Here is a tiny trained network, its code and every weight. The questions are about switching its units off for an input and a target symbol, where a switched-off unit gives its printed mean instead of its output.

import numpy as np


def w(rows, s, z=0):
    codes = np.array(rows[::2]) - 128.0
    scale = np.full(codes.shape[1], s)
    scale[-1] = z or s
    return codes * scale


def norm(h):
    return h / np.sqrt((h * h).mean(-1, keepdims=True) + 1e-5)


def f(y):
    return y / 2 * (1 + np.tanh(0.7978845608 * (y + 0.044715 * y**3)))


def softmax(a):
    e = np.exp(a - a.max(-1, keepdims=True))
    return e / e.sum(-1, keepdims=True)


def log_softmax(a):
    a = a - a.max(-1, keepdims=True)
    return a - np.log(np.exp(a).sum(-1, keepdims=True))


def net(x, mask):
    ids = ['ΞΣβδεημπτψω'.index(c) for c in x.split()]
    T = len(ids)
    res = E[ids] + P[:T]
    r = norm(res)
    for j in range(3):
        rows = slice(2 * j, 2 * j + 2)
        q, k, v = (r @ M[0][rows].T for M in (Q, K, V))
        z = softmax(np.where(np.tri(T) > 0, q @ k.T / 2**0.5, -1e9)) @ v
        o = O[0][rows]
        res = res + np.where(mask[j], z, o[:, -1]) @ o[:, :-1]
    y = f(norm(res) @ A[0][:, :-1].T + A[0][:, -1])
    res = res + np.where(mask[3:7], y, B[0][:, -1]) @ B[0][:, :-1]
    return log_softmax(norm(res)[-1] @ U[:, :-1].T + U[:, -1])


Q, K, V, O, A, B = {}, {}, {}, {}, {}, {}
E = w([
[143,15,66,69,149],'Ξ',
[49,111,166,164,155],'Σ',
[143,78,124,153,69],'β',
[154,78,144,112,49],'δ',
[51,94,96,136,211],'ε',
[129,77,80,154,71],'η',
[127,149,142,159,111],'μ',
[253,44,15,112,154],'π',
[107,137,202,124,95],'τ',
[85,155,136,131,110],'ψ',
[102,99,90,81,88],'ω',
],0.018)
P = w([
[62,111,150,6,182],'0',
[156,186,95,130,106],'1',
[83,92,144,119,147],'2',
[154,185,99,128,105],'3',
[91,88,147,135,135],'4',
[152,186,102,129,105],'5',
[98,84,149,146,128],'6',
[154,186,106,127,106],'7',
[103,82,153,155,119],'8',
[153,187,108,128,111],'9',
[107,79,155,163,115],'10',
],0.014)
Q[0] = w([
[115,28,86,96,155],'H1',
[138,80,98,126,62],'H1',
[90,137,125,108,255],'H2',
[39,104,124,176,106],'H2',
[96,114,130,183,17],'H3',
[143,135,69,166,158],'H3',
],0.012)
K[0] = w([
[181,66,75,107,169],'H1',
[196,41,111,181,38],'H1',
[79,30,164,124,140],'H2',
[36,215,130,49,144],'H2',
[115,187,138,209,1],'H3',
[176,130,132,137,126],'H3',
],0.0083)
V[0] = w([
[88,192,142,96,144],'H1',
[147,99,100,2,120],'H1',
[89,104,111,211,171],'H2',
[106,137,139,136,45],'H2',
[164,138,105,133,150],'H3',
[212,113,123,149,212],'H3',
],0.0087)
O[0] = w([
[198,107,111,144,121,1],'H1',
[60,154,157,80,147,240],'H1',
[80,158,130,93,137,83],'H2',
[115,137,126,89,149,150],'H2',
[186,75,141,254,153,144],'H3',
[167,111,113,140,63,98],'H3',
],0.0067,0.004)
A[0] = w([
[170,104,84,116,156,115],'N1',
[199,119,132,188,76,60],'N2',
[163,140,127,177,105,1],'N3',
[82,4,198,41,167,125],'N4',
],0.012,0.0075)
B[0] = w([
[121,233,157,71,107,184],'N1',
[95,45,211,102,242,161],'N2',
[102,230,86,2,148,121],'N3',
[14,195,233,237,113,254],'N4',
],0.0094,0.0083)
U = w([
[52,175,179,118,137,181],'Ξ',
[123,140,135,250,158,91],'Σ',
[133,17,158,154,151,182],'β',
[138,86,175,67,60,118],'δ',
[73,119,60,119,225,62],'ε',
[102,96,49,153,80,69],'η',
[168,164,190,135,241,38],'μ',
[178,152,100,82,151,254],'π',
[195,170,220,121,92,71],'τ',
[158,218,109,174,123,46],'ψ',
[74,125,107,34,116,125],'ω',
],0.018,0.0067)

Each question gives the input, a string of symbols that net reads in full, and the target symbol t.
The units are the heads (2 rows each of Q, K, V and O) and the neurons (one row each of A and B). Each row of codes is followed by its name. A weight is (code - 128) times the scale printed after its matrix; where a second scale follows, it is the last column's (O, A, B and U).
mask holds one flag per unit, heads first, then neurons. A switched-off unit (its flag False) gives its mean, the last column of its rows in O or B, instead of its output. The means were averaged over made-up inputs and are rounded, as every weight is.
A unit's drop is (log p(t) with every unit on - log p(t) with that unit switched off) / (log p(t) with every unit on - log p(t) with every unit switched off).
The circuit of an input: a set's keep is (log p(t) with only the set's units on - log p(t) with every unit switched off) / (log p(t) with every unit on - log p(t) with every unit switched off). Starting from all 7 units, units are removed one at a time, each time the one whose removal leaves the highest keep (on an exact tie, the one counted first), for as long as the keep stays at least 0.8.
units of the circuit, in order: the units of the circuit, biggest drop first
most important unit: the unit with the biggest drop
top k neurons: the k neurons with the biggest drops, biggest first
heads that matter: for each layer, one digit per head in row order, 1 if its drop is at least 0.15 and else 0, layers parted by /
drop when u is switched off: that unit's drop, to one decimal
input Σ ε μ π τ Ξ π, target Σ: heads that matter -> 101
input Ξ Σ π η π π μ π ε μ, target μ: heads that matter -> 100
input β μ η π η μ η η π, target Σ: heads that matter -> 111
input ε μ ε π β ψ, target ψ: top 2 neurons -> N4, N1
input Ξ β β, target Σ: heads that matter -> 000
input π π μ Ξ, target Ξ: top 2 neurons -> N4, N1
input π π β β π β, target β: most important unit -> N2
input μ ω π ψ π μ π β, target β: units of the circuit, in order -> N4, N2
input ω η ω π π π π τ, target τ: units of the circuit, in order -> N4, H1
input δ μ μ ω π τ, target τ: units of the circuit, in order -> H1, N4
input β η π Σ π μ δ Ξ μ, target Σ: heads that matter -> 111
input Ξ β μ Ξ Ξ η μ, target Σ: heads that matter -> 101
input δ η π, target Ξ: top 2 neurons -> N1, N4
input β Σ β Ξ π Σ, target Σ: units of the circuit, in order -> H1
input π η π π ε ε, target ε: top 2 neurons -> N4, N1
input π μ π ε η Σ π π η μ μ, target β: drop when N4 is switched off -> 0.5
input μ Ξ π, target Ξ: drop when H1 is switched off -> 1.2
input μ τ δ μ ε ε η π τ ω, target ω: drop when N2 is switched off -> 0.0
